Below are the code and all the weights of a small trained network. Each question names an input and a class and asks about switching units off, where a switched-off unit gives its printed mean instead of its output.

import numpy as np


def w(rows, s, z=0):
    codes = np.array(rows[::2]) - 128.0
    scale = np.full(codes.shape[1], s)
    scale[-1] = z or s
    return codes * scale


def f(y):
    return np.maximum(y, 0)


def log_softmax(a):
    a = a - a.max(-1, keepdims=True)
    return a - np.log(np.exp(a).sum(-1, keepdims=True))


def net(x, mask):
    res = np.array(x, float).reshape(1, 6) / 4 @ E
    y = f(res @ A[0][:, :-1].T + A[0][:, -1])
    res = res + np.where(mask, y, B[0][:, -1]) @ B[0][:, :-1]
    return log_softmax(res[-1] @ U[:, :-1].T + U[:, -1])


A, B = {}, {}
E = w([
[126,127,137,127,127],'x0',
[43,48,168,172,249],'x1',
[98,94,207,71,110],'x2',
[125,120,143,123,123],'x3',
[75,6,65,196,21],'x4',
[2,216,177,201,95],'x5',
],0.0071)
A[0] = w([
[130,191,121,139,64,77],'neuron 0',
[95,97,141,130,208,16],'neuron 1',
[99,115,127,147,174,18],'neuron 2',
[168,221,147,83,208,234],'neuron 3',
[237,82,68,183,180,246],'neuron 4',
[68,121,129,159,186,68],'neuron 5',
[30,244,150,217,97,38],'neuron 6',
[119,87,115,206,77,70],'neuron 7',
[157,205,137,96,1,119],'neuron 8',
[155,46,179,13,126,143],'neuron 9',
[78,91,159,147,161,186],'neuron 10',
[160,199,133,86,24,122],'neuron 11',
[99,34,75,129,86,55],'neuron 12',
[145,142,97,107,89,35],'neuron 13',
[171,208,202,118,224,2],'neuron 14',
[77,83,112,160,200,106],'neuron 15',
],0.0099,0.0026)
B[0] = w([
[100,89,74,71,139,181],'neuron 0',
[59,81,113,97,152,190],'neuron 1',
[117,58,81,59,188,161],'neuron 2',
[184,125,134,179,105,254],'neuron 3',
[65,209,169,66,2,231],'neuron 4',
[102,112,70,99,149,193],'neuron 5',
[132,144,217,60,3,252],'neuron 6',
[231,72,167,201,130,197],'neuron 7',
[112,111,49,113,201,230],'neuron 8',
[65,181,164,121,63,205],'neuron 9',
[125,152,96,107,128,208],'neuron 10',
[110,84,66,137,167,218],'neuron 11',
[216,89,148,195,150,209],'neuron 12',
[125,74,59,60,142,155],'neuron 13',
[194,69,170,180,164,233],'neuron 14',
[86,117,58,80,150,207],'neuron 15',
],0.0083,0.0086)
U = w([
[99,177,187,41,33,92],'0',
[87,96,36,41,244,52],'1',
[223,82,192,255,180,75],'2',
[86,186,136,129,118,254],'3',
],0.0084)

Each question gives the input, the list of numbers given to net, and the class t.
The units are the neurons (one row each of A and B). Each row of codes is followed by its name. A weight is (code - 128) times the scale printed after its matrix; where a second scale follows, it is the last column's (A, B and U).
mask holds one flag per neuron, in row order. A switched-off neuron (its flag False) gives its mean, the last column of its row in B, instead of its output. The means were averaged over made-up inputs and are rounded, as every weight is.
A unit's drop is (log p(t) with every unit on - log p(t) with that unit switched off) / (log p(t) with every unit on - log p(t) with every unit switched off).
The circuit of an input: a set's keep is (log p(t) with only the set's units on - log p(t) with every unit switched off) / (log p(t) with every unit on - log p(t) with every unit switched off). Starting from the 12 units with the biggest drops (on a tie, the unit counted first), units are removed one at a time, each time the one whose removal leaves the highest keep (on an exact tie, the one counted first), for as long as the keep stays at least 0.8.
circuit, biggest first: the units of the circuit, biggest drop first
unit that matters most: the unit with the biggest drop
top k neurons: the k neurons with the biggest drops, biggest first
drop when u is switched off: that unit's drop, to one decimal
input [-5,-5,-3,-5,-2,-2], class 1: unit that matters most	neuron 6
input [6,3,-5,6,-5,-4], class 2: top 3 neurons	(neuron 14; neuron 6; neuron 3)
input [2,-2,-8,-8,8,-1], class 2: top 2 neurons	(neuron 7; neuron 12)
input [2,5,7,1,-8,7], class 2: top 3 neurons	(neuron 14; neuron 4; neuron 3)
input [5,2,-2,1,-5,0], class 2: circuit, biggest first	(neuron 14; neuron 3)
input [5,-8,-5,6,2,7], class 1: top 2 neurons	(neuron 8; neuron 11)
input [8,5,-7,-2,6,-6], class 3: circuit, biggest first	(neuron 4; neuron 6)
input [-2,-4,-2,-5,6,0], class 2: top 3 neurons	(neuron 7; neuron 12; neuron 15)
input [2,-2,-2,7,4,2], class 2: circuit, biggest first	(neuron 4; neuron 7)
input [-4,1,2,-5,4,-5], class 0: top 3 neurons	(neuron 4; neuron 14; neuron 9)
input [1,8,5,-6,-1,8], class 0: top 3 neurons	(neuron 6; neuron 8; neuron 11)
input [-4,3,6,3,7,3], class 2: top 3 neurons	(neuron 12; neuron 7; neuron 4)
input [-5,-1,4,2,3,-8], class 0: top 2 neurons	(neuron 4; neuron 9)
input [-1,1,1,1,-4,-8], class 0: circuit, biggest first	(neuron 4)
input [-1,7,0,5,2,6], class 1: top 3 neurons	(neuron 4; neuron 15; neuron 5)
input [8,7,6,5,-6,3], class 1: circuit, biggest first	(neuron 1; neuron 4)
input [1,-4,4,3,7,6], class 2: top 4 neurons	(neuron 7; neuron 4; neuron 12; neuron 9)
input [3,2,2,1,-2,7], class 0: drop when neuron 15 is switched off	0.0
input [6,8,4,8,-7,5], class 1: drop when neuron 1 is switched off	0.5
input [0,8,-3,2,-5,5], class 1: drop when neuron 2 is switched off	0.3
input [-5,3,-1,8,-8,-1], class 2: circuit, biggest first	(neuron 14)
